Below are the code and all the weights of a small trained network. Each question names an input and a target symbol and asks about switching units off, where a switched-off unit gives its printed mean instead of its output.

import numpy as np


def w(rows, s, z=0):
    codes = np.array(rows[::2]) - 128.0
    scale = np.full(codes.shape[1], s)
    scale[-1] = z or s
    return codes * scale


def f(y):
    return y / 2 * (1 + np.tanh(0.7978845608 * (y + 0.044715 * y**3)))


def softmax(a):
    e = np.exp(a - a.max(-1, keepdims=True))
    return e / e.sum(-1, keepdims=True)


def log_softmax(a):
    a = a - a.max(-1, keepdims=True)
    return a - np.log(np.exp(a).sum(-1, keepdims=True))


def net(x, mask):
    ids = ['δεξπσψ'.index(c) for c in x.split()]
    T = len(ids)
    res = E[ids] + P[:T]
    r = res
    for j in range(3):
        rows = slice(2 * j, 2 * j + 2)
        q, k, v = (r @ M[0][rows].T for M in (Q, K, V))
        z = softmax(np.where(np.tri(T) > 0, q @ k.T / 2**0.5, -1e9)) @ v
        o = O[0][rows]
        res = res + np.where(mask[j], z, o[:, -1]) @ o[:, :-1]
    y = f(res @ A[0][:, :-1].T + A[0][:, -1])
    res = res + np.where(mask[3:11], y, B[0][:, -1]) @ B[0][:, :-1]
    return log_softmax(res[-1] @ U[:, :-1].T + U[:, -1])


Q, K, V, O, A, B = {}, {}, {}, {}, {}, {}
E = w([
[52,58,90,118,119,94],'δ',
[57,104,161,125,74,8],'ε',
[52,227,75,189,38,163],'ξ',
[120,141,172,161,183,116],'π',
[167,102,81,224,113,26],'σ',
[153,52,176,112,39,137],'ψ',
],0.015)
P = w([
[117,20,135,252,108,153],'0',
[132,83,135,208,111,148],'1',
[134,105,126,176,117,147],'2',
[133,128,132,163,117,143],'3',
[134,145,132,156,121,137],'4',
[135,156,137,148,126,131],'5',
[139,171,143,142,129,125],'6',
[139,179,145,140,131,121],'7',
[141,189,148,140,131,117],'8',
[136,197,152,141,131,117],'9',
[140,210,150,141,137,110],'10',
[143,209,157,138,141,103],'11',
],0.013)
Q[0] = w([
[166,152,157,111,24,101],'H0',
[160,136,108,31,151,254],'H0',
[48,109,113,93,115,135],'H1',
[107,66,91,123,128,169],'H1',
[89,143,77,244,56,137],'H2',
[186,216,11,86,123,159],'H2',
],0.0088)
K[0] = w([
[120,87,88,58,55,227],'H0',
[242,62,155,78,88,96],'H0',
[78,103,147,82,159,156],'H1',
[139,108,154,134,179,106],'H1',
[163,236,154,18,137,148],'H2',
[60,2,195,114,128,160],'H2',
],0.0083)
V[0] = w([
[229,69,254,97,150,60],'H0',
[136,46,145,132,168,132],'H0',
[20,224,32,121,69,201],'H1',
[111,45,31,119,226,59],'H1',
[140,147,174,50,166,167],'H2',
[155,144,104,194,179,199],'H2',
],0.0086)
O[0] = w([
[123,165,161,181,118,98,5],'H0',
[120,176,132,165,126,115,97],'H0',
[140,248,93,153,128,135,128],'H1',
[126,49,129,108,177,46,131],'H1',
[129,65,167,86,174,127,15],'H2',
[129,163,133,170,159,206,120],'H2',
],0.014,0.011)
A[0] = w([
[138,183,123,92,102,153,2],'N0',
[144,162,246,229,73,99,32],'N1',
[117,117,77,147,63,116,11],'N2',
[212,195,152,117,120,187,25],'N3',
[95,102,221,170,143,48,87],'N4',
[87,9,111,134,95,184,118],'N5',
[158,29,166,46,142,75,156],'N6',
[242,88,110,184,147,129,170],'N7',
],0.011,0.0056)
B[0] = w([
[191,5,178,145,147,102,186],'N0',
[107,103,121,46,145,91,241],'N1',
[167,134,129,108,120,78,233],'N2',
[57,96,129,79,101,132,187],'N3',
[189,101,97,192,174,182,254],'N4',
[126,183,192,123,80,145,224],'N5',
[159,162,221,83,100,149,198],'N6',
[27,153,94,91,111,143,188],'N7',
],0.011,0.0091)
U = w([
[176,211,154,245,66,150,233],'δ',
[56,101,220,27,127,76,140],'ε',
[90,45,97,152,149,48,55],'ξ',
[134,60,143,108,147,145,2],'π',
[120,56,199,128,255,174,181],'σ',
[223,58,154,128,167,82,100],'ψ',
],0.0068,0.0072)

Each question gives the input, a string of symbols that net reads in full, and the target symbol t.
The units are the heads (2 rows each of Q, K, V and O) and the neurons (one row each of A and B). Each row of codes is followed by its name. A weight is (code - 128) times the scale printed after its matrix; where a second scale follows, it is the last column's (O, A, B and U).
mask holds one flag per unit, heads first, then neurons. A switched-off unit (its flag False) gives its mean, the last column of its rows in O or B, instead of its output. The means were averaged over made-up inputs and are rounded, as every weight is.
A unit's drop is (log p(t) with every unit on - log p(t) with that unit switched off) / (log p(t) with every unit on - log p(t) with every unit switched off).
The circuit of an input: a set's keep is (log p(t) with only the set's units on - log p(t) with every unit switched off) / (log p(t) with every unit on - log p(t) with every unit switched off). Starting from all 11 units, units are removed one at a time, each time the one whose removal leaves the highest keep (on an exact tie, the one counted first), for as long as the keep stays at least 0.8.
units of the circuit, in order: the units of the circuit, biggest drop first
unit that matters most: the unit with the biggest drop
k most important neurons: the k neurons with the biggest drops, biggest first
heads that matter: for each layer, one digit per head in row order, 1 if its drop is at least 0.15 and else 0, layers parted by /
drop of u: that unit's drop, to one decimal
input σ ψ π ε π ε, target σ: units of the circuit, in order	[H0; N4; H2; H1]
input σ ε σ σ ξ σ ψ, target δ: units of the circuit, in order	[N1]
input ε ε ψ ε δ σ δ δ, target δ: 2 most important neurons	[N1; N0]
input ε ε ξ ε ε δ σ σ, target ε: units of the circuit, in order	[N4; N7]
input σ σ σ, target ξ: units of the circuit, in order	[N7; H1]
input ε ε ε, target ψ: heads that matter	111
input δ ε ε ε ξ σ ψ, target δ: heads that matter	000
input σ δ ψ, target ε: heads that matter	000
input ε ξ π π ε ε π, target ε: 2 most important neurons	[N4; N3]
input ψ δ δ σ ξ ξ ξ, target ε: heads that matter	010
input π σ ε ε ψ ψ σ ε σ ε, target ξ: 2 most important neurons	[N1; N4]
input ψ π ξ ε, target δ: 3 most important neurons	[N1; N5; N3]
input σ ε ε δ π π π ξ ψ ψ σ ξ, target ε: drop of N3	0.9
input σ ξ ε, target δ: unit that matters most	H2
input ξ ψ δ δ δ π, target δ: drop of H1	0.1
input π ε π ξ σ ε ε ε ε π, target ε: drop of N4	1.0
